Below is a small trained network, with its code and all its weights. Each question gives an input and a class and asks what happens when units are switched off, that is, made to give their printed mean instead of their output.

import numpy as np


def w(rows, s, z=0):
    codes = np.array(rows[::2]) - 128.0
    scale = np.full(codes.shape[1], s)
    scale[-1] = z or s
    return codes * scale


def norm(h):
    return h / np.sqrt((h * h).mean(-1, keepdims=True) + 1e-5)


def f(y):
    return np.maximum(y, 0)


def log_softmax(a):
    a = a - a.max(-1, keepdims=True)
    return a - np.log(np.exp(a).sum(-1, keepdims=True))


def net(x, mask):
    res = np.array(x, float).reshape(1, 4) / 4 @ E
    u = 0
    for l in range(4):
        y = f(norm(res) @ A[l][:, :-1].T + A[l][:, -1])
        res = res + np.where(mask[u : u + 9], y, B[l][:, -1]) @ B[l][:, :-1]
        u += 9
    return log_softmax(norm(res)[-1] @ U[:, :-1].T + U[:, -1])


A, B = {}, {}
E = w([
[66,140,21,126,181,254,69],'x0',
[117,206,187,50,54,174,84],'x1',
[165,184,110,229,79,173,188],'x2',
[64,231,84,95,164,62,187],'x3',
],0.0073)
A[0] = w([
[135,30,192,107,93,225,167,23],'L0N0',
[214,167,89,20,71,239,172,118],'L0N1',
[109,127,83,193,1,138,144,3],'L0N2',
[170,100,97,143,174,147,186,165],'L0N3',
[156,165,170,122,65,61,59,107],'L0N4',
[95,167,87,148,175,131,61,191],'L0N5',
[108,199,196,182,148,43,124,88],'L0N6',
[197,105,117,156,124,63,125,96],'L0N7',
[152,115,90,149,127,155,197,55],'L0N8',
],0.0061,0.0038)
B[0] = w([
[178,107,46,148,17,100,62,186],'L0N0',
[3,108,177,199,152,110,127,228],'L0N1',
[151,136,197,138,235,178,160,155],'L0N2',
[27,127,169,164,93,116,101,209],'L0N3',
[90,90,140,120,93,151,174,209],'L0N4',
[184,63,135,79,34,125,209,254],'L0N5',
[146,85,91,97,59,148,164,201],'L0N6',
[71,119,166,146,96,128,139,181],'L0N7',
[97,141,194,119,167,139,119,156],'L0N8',
],0.011,0.0038)
A[1] = w([
[89,92,118,71,113,104,93,199],'L1N0',
[99,243,66,105,128,100,177,78],'L1N1',
[171,218,104,208,112,164,182,110],'L1N2',
[117,241,172,84,65,167,78,2],'L1N3',
[78,152,37,97,169,246,119,60],'L1N4',
[148,69,33,215,205,72,168,59],'L1N5',
[109,159,77,60,170,59,130,165],'L1N6',
[93,122,80,119,66,129,171,140],'L1N7',
[171,128,162,152,146,163,79,99],'L1N8',
],0.012,0.0033)
B[1] = w([
[157,178,121,152,211,183,167,243],'L1N0',
[196,95,124,195,65,108,2,186],'L1N1',
[182,228,132,113,214,194,137,185],'L1N2',
[1,185,171,97,129,105,100,179],'L1N3',
[141,82,31,59,73,131,209,224],'L1N4',
[14,206,200,65,70,134,72,190],'L1N5',
[185,168,117,145,141,145,68,176],'L1N6',
[102,59,115,217,147,100,168,254],'L1N7',
[138,127,72,186,126,101,91,149],'L1N8',
],0.012,0.0079)
A[2] = w([
[55,153,153,78,100,104,85,73],'L2N0',
[152,164,99,140,108,77,79,2],'L2N1',
[158,66,165,102,119,177,79,69],'L2N2',
[180,137,166,81,107,45,192,39],'L2N3',
[182,108,104,148,89,110,10,137],'L2N4',
[158,155,138,125,188,142,126,51],'L2N5',
[165,155,185,132,105,57,141,188],'L2N6',
[166,104,147,28,236,118,90,30],'L2N7',
[136,166,92,140,128,39,138,75],'L2N8',
],0.014,0.0025)
B[2] = w([
[73,120,164,125,163,108,123,253],'L2N0',
[139,76,131,144,122,178,92,159],'L2N1',
[128,166,99,173,82,112,60,182],'L2N2',
[117,96,59,104,91,148,166,198],'L2N3',
[184,82,141,192,109,119,44,225],'L2N4',
[129,142,135,168,153,99,188,171],'L2N5',
[99,135,17,101,130,155,129,231],'L2N6',
[180,214,113,131,251,127,190,180],'L2N7',
[162,131,152,135,75,116,68,169],'L2N8',
],0.016,0.0054)
A[3] = w([
[84,122,144,206,140,66,145,45],'L3N0',
[98,154,83,137,145,168,117,172],'L3N1',
[172,26,221,189,181,95,201,47],'L3N2',
[159,93,65,24,15,77,209,152],'L3N3',
[99,121,125,94,137,137,177,89],'L3N4',
[111,55,65,11,59,119,175,59],'L3N5',
[155,62,122,56,217,74,117,89],'L3N6',
[25,108,231,65,117,75,117,2],'L3N7',
[215,254,149,133,157,193,192,58],'L3N8',
],0.012,0.0017)
B[3] = w([
[149,95,132,70,153,172,133,186],'L3N0',
[141,84,189,107,138,54,135,205],'L3N1',
[179,69,195,80,136,189,162,156],'L3N2',
[113,94,76,67,82,110,221,248],'L3N3',
[133,113,116,125,103,116,87,182],'L3N4',
[167,152,68,154,63,85,177,255],'L3N5',
[131,222,171,238,117,106,156,143],'L3N6',
[5,115,175,141,139,124,117,207],'L3N7',
[167,197,109,137,220,72,110,202],'L3N8',
],0.018,0.0091)
U = w([
[124,101,42,91,51,86,218,186],'0',
[7,116,189,113,137,113,116,167],'1',
[185,104,115,184,85,133,40,189],'2',
[186,213,126,130,224,93,163,199],'3',
[184,79,178,71,151,186,181,116],'4',
[165,180,144,18,99,171,118,1],'5',
[145,183,127,71,108,184,131,2],'6',
],0.015,0.0054)

Each question gives the input, the list of numbers given to net, and the class t.
The units are the neurons (one row each of A and B). Each row of codes is followed by its name. A weight is (code - 128) times the scale printed after its matrix; where a second scale follows, it is the last column's (A, B and U).
mask holds one flag per neuron, layer by layer. A switched-off neuron (its flag False) gives its mean, the last column of its row in B, instead of its output. The means were averaged over made-up inputs and are rounded, as every weight is.
A unit's drop is (log p(t) with every unit on - log p(t) with that unit switched off) / (log p(t) with every unit on - log p(t) with every unit switched off).
The circuit of an input: a set's keep is (log p(t) with only the set's units on - log p(t) with every unit switched off) / (log p(t) with every unit on - log p(t) with every unit switched off). Starting from the 12 units with the biggest drops (on a tie, the unit counted first), units are removed one at a time, each time the one whose removal leaves the highest keep (on an exact tie, the one counted first), for as long as the keep stays at least 0.8.
circuit, biggest first: the units of the circuit, biggest drop first
top k neurons: the k neurons with the biggest drops, biggest first
k most important neurons of layer l: the k neurons of layer l with the biggest drops, biggest first
input [5,-1,-6,-6], class 2: circuit, biggest first => [L3N3]
input [-2,-3,5,2], class 3: circuit, biggest first => [L1N2, L3N8]
input [-6,-4,-7,0], class 3: circuit, biggest first => [L2N7, L1N0, L1N7]
input [-7,8,0,6], class 1: top 2 neurons => [L1N3, L0N5]
input [1,4,3,-5], class 2: top 2 neurons => [L0N0, L1N5]
input [-7,-5,2,8], class 2: top 2 neurons => [L1N1, L0N5]
input [-5,-6,-1,-3], class 1: top 2 neurons => [L1N5, L0N5]
input [-1,-7,-7,6], class 1: top 3 neurons => [L1N5, L1N2, L2N0]
input [7,2,-2,8], class 2: circuit, biggest first => [L1N1, L2N4]
input [-7,7,8,5], class 3: top 3 neurons => [L1N2, L0N5, L1N4]
input [5,7,5,-2], class 1: top 2 neurons => [L1N3, L0N1]
input [-7,5,1,8], class 2: top 2 neurons => [L1N1, L0N5]
input [-1,-6,8,8], class 2: top 2 neurons => [L1N1, L1N0]
input [2,-8,3,-5], class 1: circuit, biggest first => [L1N5]
input [-6,-6,-3,7], class 2: top 2 neurons => [L0N5, L1N6]
input [4,1,-5,3], class 3: top 3 neurons => [L1N0, L1N6, L0N6]
input [-1,-6,-7,2], class 3: 3 most important neurons of layer 1 => [L1N0, L1N6, L1N3]
input [-7,4,6,-8], class 2: 2 most important neurons of layer 3 => [L3N3, L3N5]
input [3,3,3,-3], class 4: 2 most important neurons of layer 3 => [L3N5, L3N7]
input [5,7,5,-3], class 1: most important neuron of layer 1 => [L1N3]
input [2,-5,-6,-5], class 3: 4 most important neurons of layer 1 => [L1N0, L1N7, L1N1, L1N3]
